Each row is followed by its class number.
[-212 -132  195  -35 -200  -40  106   62 -130  -31 -177 -169  165   75
   48  168    4 -323   68   80 -153  247 -433 -628   73  222    2 -200
  439 -101  171 -287  -48 -125  249   90 -182  -24  -84]
5
[ -36 -218  357  -41 -355 -206  155  211 -128  142 -365 -121  173   62
  118  222  100 -129  445 -279 -161   45 -346 -663 -144  354   78 -158
  344  212  139 -355   14  211  161  156 -255 -159  -61]
3
[ 207    6  219  -49  -27  -45   16  334 -147 -175 -626  501  -43  113
  177 -545   31 -173  348 -408  -94  206 -346 -296  579  328 -185 -192
  166  114  153  221  -57  141 -126  -89   73 -637  -80]
8
[  30 -129  213  -50  -58    2  -33  180  -60 -206 -406  307 -241  -14
   44 -225   79  -74  291 -205    8  347 -109 -337  382  276  -33 -268
   65   72  141  123  130   90   70 -107  218 -486  -57]
1
[-267   55  -40 -133 -171   98 -123  -70 -246  152  224   10  114  -88
  121 -235 -365  213  224  -92  270 -320  -87 -281 -199   41  120  121
 -253  175  383  -43 -103  343 -117  -99  101   69  -87]
4
[-133  221  220  282  -82 -159  109  156   -9   95  -40  149  181 -143
  344 -318  -36  204  158 -378   74 -381   23  196 -207   27 -147   85
   99  218   24  -27 -248  382 -245  -50  -91  -56 -150]
8
[-165   22   89 -233   -7   91   -4  -28    4   55 -160   28  -51  118
   47    6 -154  110  336 -111  131  116 -236 -641  161  176   38 -108
   31  -43  496  -42 -237   46  -42   -4   69 -268   80]
2
[ -42 -128  598  -97 -529 -228  -52  154 -149  199 -131  171  -45 -108
  444 -276  -72   81  523 -574   40   11  143 -724 -461  398 -200 -204
  162   87  139 -337 -357  156   73  134 -151 -146  177]
4
[ 223  109  -18  237   94  -81  247  290  135   89   -3   84  107 -184
  116 -138  889   54  517 -791  156  144   70   68 -343  -29 -162   47
  149  219 -430  202  185  686 -172 -237 -380 -191 -266]
1
[-111 -244  324 -259 -235  -48  145  148 -167  -57 -265 -112  415   65
   23  194  -13 -344  151 -196 -213  -17 -250 -591   17  174  198 -228
  259  -80  362  -69  -56 -109  143 -152   14  -84  105]
3
[ -20 -281   66 -277  140 -108   15   48 -219   -8 -547 -290  437   12
  155   65  -29 -187   92 -136  117 -219 -181 -647   44  232  147 -290
  169   63  450 -148   57  139  166  -33  109   14 -146]
7
[ 221  -73  480 -240 -137  -69  -13  223 -258  -13 -530  337 -105   46
 -124  -78  -47 -104  403  -73 -228  287 -456 -286  437  138 -293  -24
  173   17  241   72   -5    7 -158   16   18 -532  317]
4
[ -37  -98  435  170 -213  187  241   80  301 -325  353   28  277  519
   76   71 -119 -460 -125   -6  198  111   90  166  240 -138  219 -105
    1  142  131 -119  480  -14  159 -362   11 -346  -97]
6
[-109   32   38 -270 -137  129  101  -76  131  128  -63  -93   73   61
    3   56 -293    6  271   58   35 -101 -379 -548   91  -52  -54   12
  107  -65  333 -147 -105 -159   42  -86   52  -28  127]
5
[  91 -101  282 -112 -131 -113    6  246 -112 -129 -539  347  -74    6
  122 -168  -28   59  463 -386 -131  153 -349 -424  364  185  -16 -100
  123  124  388  136  -68  106  -78  -91  199 -616  212]
3
[  86 -214  246 -149 -221 -253  126  177 -107   68 -129  -23  180    2
  -81   66  -55 -272  255 -118    6   13 -124 -566   68  166 -117 -422
  136 -106  264  -15   71   78  138   73 -124 -194  157]
7
[ -24 -116  241 -156 -102   35    3   87  -50 -112 -385  184 -162   78
 -110   13  -38  -14  159  -57  -69  294 -201 -337  391  204   59 -137
   -3  140  357   10  138   85  -51  -30   96 -418  181]
4
[-205   38  449  177  -76 -171  241  161  332   40  169  204  128   24
  316 -434  -30  103  185 -151  197 -318 -127  278   93 -286 -383  109
   52  257   40 -160 -118  173 -183  -48   -4 -102  -67]
7
[ -15   14   46 -250    6 -182  190   22 -138   56 -313   11   77  165
  176   61  -94   68  323   55   19   -1 -512 -663  269  -45  135 -125
  265   38  411 -123  -67  289    3   54   16 -202  -95]
8
[-111    5  326  204 -111  -43  178  178  364  -10  285  122  163   44
  177 -350  -55  147  186 -178  -30 -218 -129   98  -69 -256 -207   21
   35  191 -104  -47  -21  104  -65 -190   23 -260  -31]
4
[ 256   17  347 -233 -242    4  146  115   -7   73 -532  325 -156   50
   97   -6   57    2  378 -387  -62  146 -427 -396  426  122    9   20
  338 -132  489   38 -168  -62 -143   15   92 -405  278]
2
[  13 -164  178 -119  -80  -25   49  104 -193   27 -102  -45  137   37
   16   24  181 -188  169 -157   20  110  -32 -327 -154  314   58 -127
  118 -108  -21  -41   33   49   50 -131 -173  -48  -44]
5
[-253   90  343   99 -157  -94  161  154  350    7  159  151  105  103
   99 -181  -88   63  176 -136  -25 -146  -36  222 -104 -123 -199  114
   71  263 -115 -123   43  149 -119  -73   42 -162  -93]
6
[-178   28    0  -25 -154  309   17 -182 -100 -188  139 -110  151  210
  -85 -108 -455  -86   25  201   77  -70   50 -402   -5  -26  164  170
 -202   85  357 -180  -84  -99   32 -232   75  130  159]
3
[ -27  -47  300  -24  -77   28  -13  188 -113 -121 -338  294  -96  -31
   55 -131   97   29  159 -211 -132  129 -179 -339  207  169  -22  -22
  141  -18  275   53   19  -64  -36 -132  106 -371   91]
5
[-114  -27  479  -68  -47 -411  189  395  133  -77 -194  285  294   69
  331 -224   23  -17  305 -379   59 -342 -340  381  194 -176 -283   53
  224  349   64  -29  158  273 -107 -143   35 -432 -383]
3
[-126 -192  406 -158 -216 -239   40  233 -215   68 -470    5  104  126
   33  155  -39  -90  547 -287  -51   61 -292 -654  -59  495   16 -157
  264   58  264 -234  -43  265   75  191  -95 -184  -10]
2
[-158    2  -24 -239 -130  207    5 -131  -21  125  125 -111   78   93
   48   16 -343   21   19  166   95 -103 -144 -626   29  -69   76   25
  -42  -38  419 -102 -199 -209   90  -68  117   18   28]
1
[-140  264  -29   94 -248  149   75   23   47  -69  251    6  460  -33
  173 -289   41    2  -82 -129   -2   41  235  443 -162 -328 -168   70
   95  103 -248  -86  118 -149 -179 -271 -143   40  -95]
2
[-147  -49  361 -108 -419 -174  188  162  -24   93 -170   35  101  -60
 -105  210 -166 -242  414 -165 -141   83 -197 -457 -119  288  -34 -240
  295   74  233 -163 -141   43   85  135  -61 -106  184]
0
[-214  116   84 -334   62   78   41   -9  109   74 -146  -52  172  158
  159 -124 -126  -59  136   84   82  149 -231 -359  278  -23 -184  -69
   69  -33  202  -42 -260 -254 -106   98  151  -68  116]
2
[  49 -131  422 -170 -189 -226   60  186 -113  196 -388   15   88    4
  141  128  103 -131  543 -226 -101  106 -323 -578 -138  401  -25 -137
  275   32  316 -174 -186  130  105   89  -33 -273  150]
6
[-171   21  311  -84 -197 -182  176  191  285   19  163  163  280   80
  423 -235 -122  145  194 -214  -59 -231 -252  151   45 -398 -219  136
  203  165  -96 -115   81    9  -57 -171   -8 -234 -156]
5
[ 165  363  176  279  451 -170   75  113  -54  -45 -500  298 -123  218
  196    9   73  142  374  -72  244  249 -475 -173  290  199 -114  185
  156  110  371  -51 -521  251  -56  151 -111 -346 -192]
1
[-102   63  123 -326  -54   66   80   15  -41  132 -178   15   76   54
  107  -77 -137  -16  347    9   76  -94 -256 -309   84   54  -60  -91
  -30  136  341  -28  -88   41  -87   12  171 -133  111]
6
[-197  355 -158 -207  327 -320  102   12  159  240 -459 -120 -215 -153
  112    0 -217  113  297   58  125 -166 -486  -47  154  213 -184  293
   29  183  188   90 -289  212   -3  710  391   35   68]
5
[-366  153 -123 -136 -121  130  -19  -88  307   57   88 -118  104  101
  169 -316 -452  183  170  103    3 -206 -264 -293 -148   97 -129  103
 -160  163  -14 -204 -229  -33   -9  121   20  -87  -59]
1
[ 123 -169   38  188   67 -341  -97  417  230  197  367  265 -132 -169
  447 -444  571  262  332 -145   37 -487  265  391 -473  -51 -483  -69
 -264  407 -781   36  256  392  -88   52  -64   93 -356]
1
[ 222 -148  -38 -163   25 -169  154  176  -30  230 -268  -89  482 -275
   61   95  511   40  358 -168 -268 -140 -571 -415 -419   17  -76   32
  365 -161 -227 -111 -161  280   16  -77 -196 -232   62]
7
[ -84  -86  311   71  -27 -161  146  173   84  -41   56  146  256  -21
  202 -293   41  122  174  -86   26  -65 -116   45   66 -249 -127   39
   56  181  -44  -54   12  219 -108 -205  -11 -240  -36]
7
[ -61 -161  271  -51  -23   45   15  167  -44  -52 -343  260 -174    3
  -71   -3  185  128  308 -296 -108   48 -165 -324  147  205   41   89
   59  -21  276  101   42  173  -66 -123  239 -383   64]
1
[ 148  -56 -253 -322  187 -342   22 -100 -289  157 -670   62 -159 -203
  -13  221 -259    5  -37 -243   24  -52 -721 -531  231  297  503  136
  372 -254  899  314 -672   33  233  410  400 -230   93]
1
[  89 -118  379  -95   -2   -2  -37  223 -124 -205 -560  361 -205  115
  -44 -149   25  -78  424 -185  -21  352 -178 -368  457  278  -48   22
    0  185  345    9   30   30  -37  -35   81 -411  209]
0
[  68 -142  407 -334 -306 -462  219  265   47  231 -283   77   52   30
  268  255  212 -158  610 -323 -128  180 -377 -644 -143  287 -109 -368
  439   64  133 -125 -146  217  137  188 -156 -424  -15]
1
[  41 -203  461 -199 -141 -136   84  255 -145  -44 -432   72  110   79
  225   60  217 -177  488 -260   27  192  -66 -546   83  292  -98 -406
  205   79   97 -161  104  156   54   15  -31 -244   83]
2
[-195 -176  247 -240 -178   67  -59  124 -223  -16 -375 -123  284   67
  -30  216  260 -363 -105  153 -105  237 -141 -419  130  207  -18 -104
  349  -97   36 -325  137 -278   -2 -121  -92  391 -118]
7
[  54 -289  368 -126 -123 -237  -28  168   10 -100 -400  382 -154   17
   39 -263 -225   27  354 -191  -18   51 -237 -282  438   32 -178  -23
   45  162  446   75  -89  103 -114  -54  265 -399  391]
7
[-279  -58  249 -230 -289  176  112  -45  173   37  105   57   98  150
   57 -133 -388 -149  196  100  148   61 -153 -406  278 -194 -178 -148
   66  128  258 -234  -78 -229   43  -33  160  -39  122]
2
[-160 -503 -184   -6  -90  297  -24 -144  193 -179  286  -78   40  327
 -122 -166 -332  155  150  228   70  161  328 -569  434 -213  199  -21
 -639  200  166  -51  318   18   23 -398  198   34  480]
3
[ 102  -69  192 -107   86 -178  -25  165  -18 -130 -547  286 -177   -5
   78 -207  104   13  241 -245 -120  220 -200 -285  361  185 -116 -139
  104   25  354  249 -109  -10  -81   48  268 -489  245]
1
[ 493  576  134  -62 -128  437  522 -153  264   98 -252 -163  245 -222
  183  174  321 -521   43  -76  -84  -70 -344  -86    2  184 -142   30
  719 -517  300 -251 -335 -323  271 -286 -122 -245 -328]
2
[ -44  -24  226 -221 -120 -354  111  236 -110  218 -382  -18  133  -29
  122  164   82  -99  376 -182 -101  -35 -279 -378 -194  290 -192 -164
  398   29   54 -146 -225   83   75  199  -89 -175  -49]
8
[  63  126  306  -30  202  104  147  116 -303 -103 -519  326  -25 -122
 -168 -220   -5   15  378 -197   33  426 -289 -166  544  -29   26  160
   16   41  366  307 -217  176 -132  -66  271 -445  275]
7
[  80 -234  243 -107   18  -66  -60  250  -23 -250 -530  354 -161  194
 -209 -192  -52  -90  428 -306 -107  302 -292 -520  388  212  -30  -19
   31  198  311  217   91  130  -27 -117  200 -555  200]
1
[-237   52  123 -110 -128  197  156   -2  158   53  126  -47   99  127
 -106   50 -420 -104  122  264  -42  -79 -295 -430  192 -202  -42   11
   35   89  246 -100 -117 -173  122  -50  166  -83  124]
8
[ 231 -115  298  142   29  -10  225   98   88   49  286  276   54   -4
 -226 -143  157  -25  628 -234  278  215   33  212   16 -334 -147  268
  -55  122  119  116   26  293    0 -620  -17 -355  140]
6
[ 152   69  462 -163 -263  -45  223  322  -28  -52 -682  478 -187  -61
 -116   35  112  -54  637 -415  -52  -12 -676 -269  333  220 -205 -104
  287   51  277  -48  177  302  -53   -5 -111 -620  -75]
1
[ -58 -213   -4  -35   91   49    9  -71  -30  181   34  -41   23   54
    3 -153  -96   72  277   36  195 -174   71 -408  -91   19  -24  123
 -125   84  243 -105 -286   64   15 -177  151  209  146]
8
[  56  -96  264  -22   -5  -49   -5  143  -51 -204 -294  283  -91  -35
   52 -494  137    7  221 -366 -147   80 -226 -321  120  121   21   -2
   98  -66  368  259 -136   -4  -50 -141  202 -472  180]
1
[-148   76  238  213   28  -13  102  207  178  -18    3  105  114  -38
  267 -164  147  268  197 -333   -9 -149  -12  271   -8 -148 -133  198
   87  249 -124  -68   63  204 -132 -105  -49 -184 -236]
0
[-238   93  125 -359 -170  -97  -89  -25 -107  175 -229  150 -143  107
  202 -107 -569   23  440 -188  231  -44   18 -380  139  399  -58  -62
 -191  102  543   -6 -462    4  -71  358  254   57  261]
2
[ -81  336  476  -89  -88 -184  228  246  433 -332  -29  149 -158  311
  -61  422   26  -74 -310  298 -286  778 -238  155  786 -729  -82  157
  262  271  315  178  370 -482  -88   39  -42 -653  504]
6
[-246 -144  391   90 -241   66  100  143  205  -76  315   94  164   83
  152  -78 -264   69   74 -105  -25 -112  124  190   78 -302  -45   78
  -22  185   30  -62  281 -137  125 -314  177 -295  -38]
5
[-208  -48  -10 -323 -164   42  -67   33  -21   21 -111  -70  144   15
  237 -122 -150   -4  155  -17  -11  104 -200 -560  120   32   61 -155
   73  -50  228  -56  -80 -192   84   15  207  -58   81]
7
[-175   69  -97 -195  105   64  -16 -124 -112  178  -19  -26  106 -157
 -144  -20 -330  200   96   62   67 -264 -250 -208  -32 -179   32  259
 -253    8  275  143 -220   92 -183  142  180  134  439]
5
[ 118  168  237 -293  -59  -89  -92  251  321  -12 -376  179 -320  122
  113 -172  -46 -122  150  -71 -224  -46 -453  -28  362  268 -377 -178
   77   78  185  228  -31 -404 -153  301  160 -622  193]
3
[-108 -185  344 -152 -271  -92   35   71 -247  -14 -351  -65  303  -78
   96  198  -34 -278   53   14  -94    5 -186 -406   23  201  -71 -398
  286  -27  170 -297   80  -38  135   42    4 -163  -15]
3
[ -60 -137    4 -376  -30   58  166  -34  222  103  221  -80  -52  324
   85  206 -148  -97  153  148  -42  135  283 -250  181 -249   -3   -8
  -61   95  161   -5  -29 -322  154 -100  244  252  137]
6
[  67 -194  239  -93  -50 -203   29  200   -6   -2 -511  276 -231   64
   67 -130   15   68  407 -330  -15  183 -264 -404  339  305   33 -127
   51  160  335  116  -28  165   12  124  167 -494  114]
1
[ 222  -29  363 -463 -168 -349  169  151  -71  150 -408  -42  204  184
  189  380  187 -311  452 -194   64   46 -537 -518 -137  183  -74 -248
  568 -187  183 -274  104   42  266  185  -93 -390 -262]
1
[-268   33   35 -136 -137   94  107   -6   80  121   38  -52  134   77
   67  -44 -352  145  264   12    0  -63 -122 -404   50   10   27    1
  -27    8  168 -130 -146   -4   80   43  176  -57  -27]
7
[ 145 -125   62  149  107   99  -91  151  -83 -201 -353  201 -170  -92
 -113  -18  189   46  242 -264 -101  329 -179 -349  318  161  119   29
  -11  112  311  226   28  171   10 -249  104 -533  175]
3
[-133  223  366  224 -169 -305   39  182   55  -13  -51  169   88   11
  393 -338 -232  177  245 -323   82 -395 -169  105 -134   94 -234  167
  131  214  137 -151 -183  312 -158   80  -58 -222 -230]
3
[ -55    3  122 -141  -32  148   47  -49  -44  -16  -94  -16  194   52
  -73  -95 -366  -28  168   61  -43  -78 -520 -454  154 -138   79  139
   51  -57  337   -7 -119   -6   93  -60  116 -256   56]
1
[-113  -97  288  157   35   77   93  122  252  -80   60  266   53   85
  -78 -200   10   48  229 -148   41   44   97  129  140  -80 -146   72
 -148  264 -149  -64  116  268  -77 -160    5 -200  -54]
2
[-132  277  -11   16  -39   67   -4  107  167 -248  113   16  284  -61
   10 -239   -9  -78 -155 -211   23  -53 -243  193  -42 -242 -110  158
  205  -96  -99  148  267  -49  -75 -282  -27 -304 -173]
5
[  68  -11   50 -204  -18 -160   36  219  -67  -93 -516  317 -125 -140
  247 -440  273  217  436 -406 -273  355 -287 -256  275   28 -158 -115
  150  103  -52  177   13  228 -110   63   49 -529  114]
6
[-153 -147  405  -76 -331  -62   64  125 -120    6 -259  -65  188   16
   48  128   20 -136  221 -219  -11  202  -74 -525  -38  339  146 -234
  270  -24  278 -214   52   28   99  -36  -42 -259   59]
2
